Below is a small trained network, with its code and all its weights. Each question gives an input and a class and asks what happens when units are switched off, that is, made to give their printed mean instead of their output.

import numpy as np


def w(rows, s, z=0):
    codes = np.array(rows[::2]) - 128.0
    scale = np.full(codes.shape[1], s)
    scale[-1] = z or s
    return codes * scale


def norm(h):
    return h / np.sqrt((h * h).mean(-1, keepdims=True) + 1e-5)


def f(y):
    return y / 2 * (1 + np.tanh(0.7978845608 * (y + 0.044715 * y**3)))


def log_softmax(a):
    a = a - a.max(-1, keepdims=True)
    return a - np.log(np.exp(a).sum(-1, keepdims=True))


def net(x, mask):
    res = np.array(x, float).reshape(1, 3) / 4 @ E
    u = 0
    for l in range(2):
        y = f(norm(res) @ A[l][:, :-1].T + A[l][:, -1])
        res = res + np.where(mask[u : u + 4], y, B[l][:, -1]) @ B[l][:, :-1]
        u += 4
    return log_softmax(norm(res)[-1] @ U[:, :-1].T + U[:, -1])


A, B = {}, {}
E = w([
[104,211,96,164,63,122],'x0',
[231,161,238,115,20,200],'x1',
[165,194,107,1,150,165],'x2',
],0.0061)
A[0] = w([
[147,166,135,2,174,115,3],'0.n0',
[141,25,180,71,206,160,156],'0.n1',
[209,27,133,168,151,45,135],'0.n2',
[41,204,114,184,79,132,140],'0.n3',
],0.0079,0.0024)
B[0] = w([
[160,151,231,184,87,9,214],'0.n0',
[164,211,2,112,141,185,253],'0.n1',
[232,234,118,77,118,58,201],'0.n2',
[248,246,69,19,216,118,207],'0.n3',
],0.0075,0.0048)
A[1] = w([
[52,145,87,121,164,77,106],'1.n0',
[137,144,180,148,104,39,252],'1.n1',
[163,144,170,165,94,210,130],'1.n2',
[154,135,159,131,113,9,253],'1.n3',
],0.012,0.0032)
B[1] = w([
[150,52,186,144,45,92,198],'1.n0',
[156,87,156,127,155,186,215],'1.n1',
[71,79,88,139,149,31,213],'1.n2',
[139,145,115,98,72,248,254],'1.n3',
],0.012,0.0077)
U = w([
[172,99,166,144,106,224,215],'0',
[135,56,147,130,85,8,174],'1',
[158,186,20,106,160,105,196],'2',
[134,125,59,99,135,169,99],'3',
[91,132,163,189,207,124,23],'4',
[72,136,143,190,171,119,2],'5',
[30,105,156,139,193,126,15],'6',
],0.014,0.0051)

Each question gives the input, the list of numbers given to net, and the class t.
The units are the neurons (one row each of A and B). Each row of codes is followed by its name. A weight is (code - 128) times the scale printed after its matrix; where a second scale follows, it is the last column's (A, B and U).
mask holds one flag per neuron, layer by layer. A switched-off neuron (its flag False) gives its mean, the last column of its row in B, instead of its output. The means were averaged over made-up inputs and are rounded, as every weight is.
A unit's drop is (log p(t) with every unit on - log p(t) with that unit switched off) / (log p(t) with every unit on - log p(t) with every unit switched off).
The circuit of an input: a set's keep is (log p(t) with only the set's units on - log p(t) with every unit switched off) / (log p(t) with every unit on - log p(t) with every unit switched off). Starting from all 8 units, units are removed one at a time, each time the one whose removal leaves the highest keep (on an exact tie, the one counted first), for as long as the keep stays at least 0.8.
circuit, biggest first: the units of the circuit, biggest drop first
unit that matters most: the unit with the biggest drop
top k neurons: the k neurons with the biggest drops, biggest first
top k neurons in layer l: the k neurons of layer l with the biggest drops, biggest first
drop when u is switched off: that unit's drop, to one decimal
input [-3,8,-6], class 1: circuit, biggest first => 1.n2
input [-4,-1,6], class 0: circuit, biggest first => 0.n0; 1.n1
input [-5,8,5], class 1: circuit, biggest first => 1.n2; 1.n3; 0.n3
input [-6,8,-6], class 1: top 2 neurons => 1.n2; 0.n0
input [6,-6,5], class 1: top 2 neurons in layer 1 => 1.n0; 1.n1
input [6,-1,6], class 0: circuit, biggest first => 0.n0; 0.n1; 1.n1
input [4,6,3], class 1: circuit, biggest first => 1.n2; 0.n2; 1.n3
input [8,5,0], class 2: top 2 neurons => 0.n3; 0.n0
input [4,-4,1], class 1: top 4 neurons => 1.n0; 0.n1; 0.n2; 1.n3
input [8,1,-7], class 2: top 3 neurons => 0.n3; 0.n0; 1.n0
input [5,-5,6], class 0: top 2 neurons in layer 0 => 0.n1; 0.n0
input [-5,2,-4], class 2: circuit, biggest first => 0.n1; 1.n0
input [6,4,3], class 2: top 3 neurons in layer 1 => 1.n0; 1.n3; 1.n2
input [4,-3,-7], class 0: unit that matters most => 0.n1
input [-8,0,-5], class 2: top 2 neurons => 0.n1; 0.n0
input [5,-6,-1], class 1: top 3 neurons => 1.n0; 0.n1; 0.n0
input [-6,-6,-8], class 0: top 3 neurons => 0.n2; 1.n3; 1.n2
input [-5,3,-4], class 2: top 2 neurons => 0.n1; 0.n0
input [-8,6,5], class 2: top 2 neurons => 0.n1; 1.n0
input [-2,-8,1], class 1: unit that matters most => 1.n0
input [7,1,-2], class 2: top 2 neurons => 0.n3; 0.n0
input [3,-8,8], class 0: top 2 neurons => 0.n0; 0.n1
input [6,1,-1], class 2: top 2 neurons in layer 0 => 0.n0; 0.n3
input [2,0,5], class 0: drop when 0.n0 is switched off => 0.1
input [-6,-2,2], class 2: drop when 1.n1 is switched off => 0.1
